vatol: [160 127 121 186  83 183 147  97 121 161 152 145 126 126 142 147 122 151
 155 159 171 141 135 124 125 129 162 113 168 154 142 116 101 120 180 145
 131 157 136 155 100 115 136 140 132 178  93 105 121 103 119 209 190 114
  85 118 132 115 127 121]
Bifam: [128 149 156  92 153 107 118 160  89  95 109 107 112 130 155 114 147 124
 123 128 125 116 134 144 119 137 130 120  99 113 145 162 157 122 106  95
 130 123 101  78 128 141 133 123 128 131 158 154 129 126 129  97  88  75
 163 146 116 144 124 108]
funu: [129 150 155  90 153 108 116 158  90  93 109 107 110 132 156 116 144 125
 123 129 124 117 135 144 120 139 133 121  98 114 145 160 157 121 107  93
 128 122 103  76 127 141 134 126 127 130 158 155 130 128 129  98  88  73
 163 149 115 145 125 106]
levo: [158 123 120 188  83 181 149  98 120 160 152 145 126 125 142 150 123 149
 153 161 173 142 137 125 125 130 163 111 169 155 142 116 102 120 178 145
 131 155 134 155  99 116 134 141 132 178  95 106 121 101 118 208 189 111
  84 119 133 115 127 121]
Pufas: [161 143 146 217  96 194 167 108 110 143 156 137 102 123 158 155 138 153
 156 172 208 139 128 145 131 126 185  90 189 177 155 123  91 118 205 139
 149 187 111 142  91 130 133 145 119 213  77 117 106  73 105 238 209  91
  95 124 122 109 105 112]
tes: [119 156 170  68 178  87 110 178  82  70  94  93 103 130 131 106 155 115
 110 119 114 109 131 153 121 137 125 118  81 108 147 174 170 122  87  77
 134 123  88  53 137 151 134 119 124 123 171 170 129 131 130  70  62  64
 187 155 107 149 118 104]
sigum: [156 114  99 153  77 165 129  93 122 172 145 150 146 128 130 140 111 146
 154 171 139 140 144 107 120 134 145 131 143 128 134 113 117 121 152 145
 115 122 149 157 105 102 138 141 143 144 115  99 138 126 130 175 169 127
  80 118 140 123 148 127]
Lukef: [160 137 143 208  93 193 163 106 113 147 155 140 108 125 154 152 133 152
 155 170 200 136 130 140 129 127 181  95 185 171 153 121  91 119 199 141
 144 182 115 144  92 127 133 144 124 206  82 115 109  79 108 231 203  95
  95 123 123 109 109 116]
zafe: [161 134 138 204  92 191 161  98 114 148 154 138 110 124 152 151 132 151
 155 167 194 139 130 137 129 126 179  97 184 170 151 121  95 121 197 141
 142 179 118 143  94 124 134 144 123 203  86 114 112  82 110 230 202  99
  95 123 124 109 110 117]
succ: [53]
[137]
diff vatol: [160 127 121 186  83 183 147  97 121 161 152 145 126 126 142 147 122 151
 155 159 171 141 135 124 125 129 162 113 168 154 142 116 101 119 180 145
 131 157 136 155 100 115 136 140 132 178  93 105 121 103 119 209 190 114
  85 118 132 115 127 121]
34, [120]
diff sigum: [156 114  99 153  77 165 129  93 122 172 145 150 146 128 130 139 111 146
 154 171 139 140 144 107 120 134 145 131 143 128 134 113 117 121 152 145
 115 122 149 157 105 102 138 141 143 144 115  99 138 126 130 175 169 127
  80 118 140 123 148 127]
16, [140]
asked: [158 123 120 188  83 181 149  98 120 160 152 145 126 125 142 150 123 149
 153 161 173 142 137 125 125 130 163 111 169 155 142 116 102 120 178 145
 131 155 134 155  99 116 134 141 132 178  95 106 121 101 118 208 189 111
  84 119 133 115 127 121]
levo
asked: [161 143 146 217  96 194 167 108 110 143 156 137 102 123 158 155 138 153
 156 172 208 139 128 145 131 126 185  90 189 177 155 123  91 118 205 139
 149 187 111 142  91 130 133 145 119 213  77 117 106  73 105 238 209  91
  95 124 122 109 105 112]
Pufas
asked: [160 137 143 208  93 193 163 106 113 147 155 140 108 125 154 152 133 152
 155 170 200 136 130 140 129 127 181  95 185 171 153 121  91 119 199 141
 144 182 115 144  92 127 133 144 124 206  82 115 109  79 108 231 203  95
  95 123 123 109 109 116]
Lukef
diff tes: [119 156 170  68 178  87 110 178  82  70  95  93 103 130 131 106 155 115
 110 119 114 109 131 153 121 137 125 118  81 108 147 174 170 122  87  77
 134 123  88  53 137 151 134 119 124 123 171 170 129 131 130  70  62  64
 187 155 107 149 118 104]
11, [94]

levo: [178 187 206 148]
tes: [ 89 162 131  90]
Pufas: [171 152 205 215]
funu: [150 112 185 233]
dil: [153 194 205 133]
Lukef: [114 139 110  82]
succ: [150]
[112]
diff Lukef: [115 139 110  82]
1, [114]
diff levo: [178 187 205 148]
3, [206]
succ: [152]
[205]
diff tes: [ 89 163 131  90]
2, [162]
diff tes: [ 89 162 130  90]
3, [131]

dil: [108 120 129 122 129 142 110]
funu: [171 117 126 130 138 142 117]
Pufas: [ 44 136 142 148  99 134 114]
tes: [101 111 104 136 141 123 128]
tiv: [102 138 139 124 129 140 108]
Lukef: [199 129 141 133 129 129 101]
Bifam: [126 122 147 145 127 116  99]
diff Bifam: [126 121 147 145 127 116  99]
2, [122]
diff Bifam: [126 122 147 146 127 116  99]
4, [145]
diff tes: [102 111 104 136 141 123 128]
1, [101]

tiv: [143  90  63 170 166]
vatol: [100  99 142 141  98]
Samef: [ 64 112 142 141 140]
Pufas: [143  90 152 170 196]
zafe: [231  92 165 201 219]
diff zafe: [231  91 165 201 219]
2, [92]
succ: [112]
[142]
asked: [143  90 152 170 196]
Pufas
succ: [64]
[112]
succ: [231]
[92]
diff tiv: [143  90  63 170 165]
5, [166]
succ: [165]
[201]

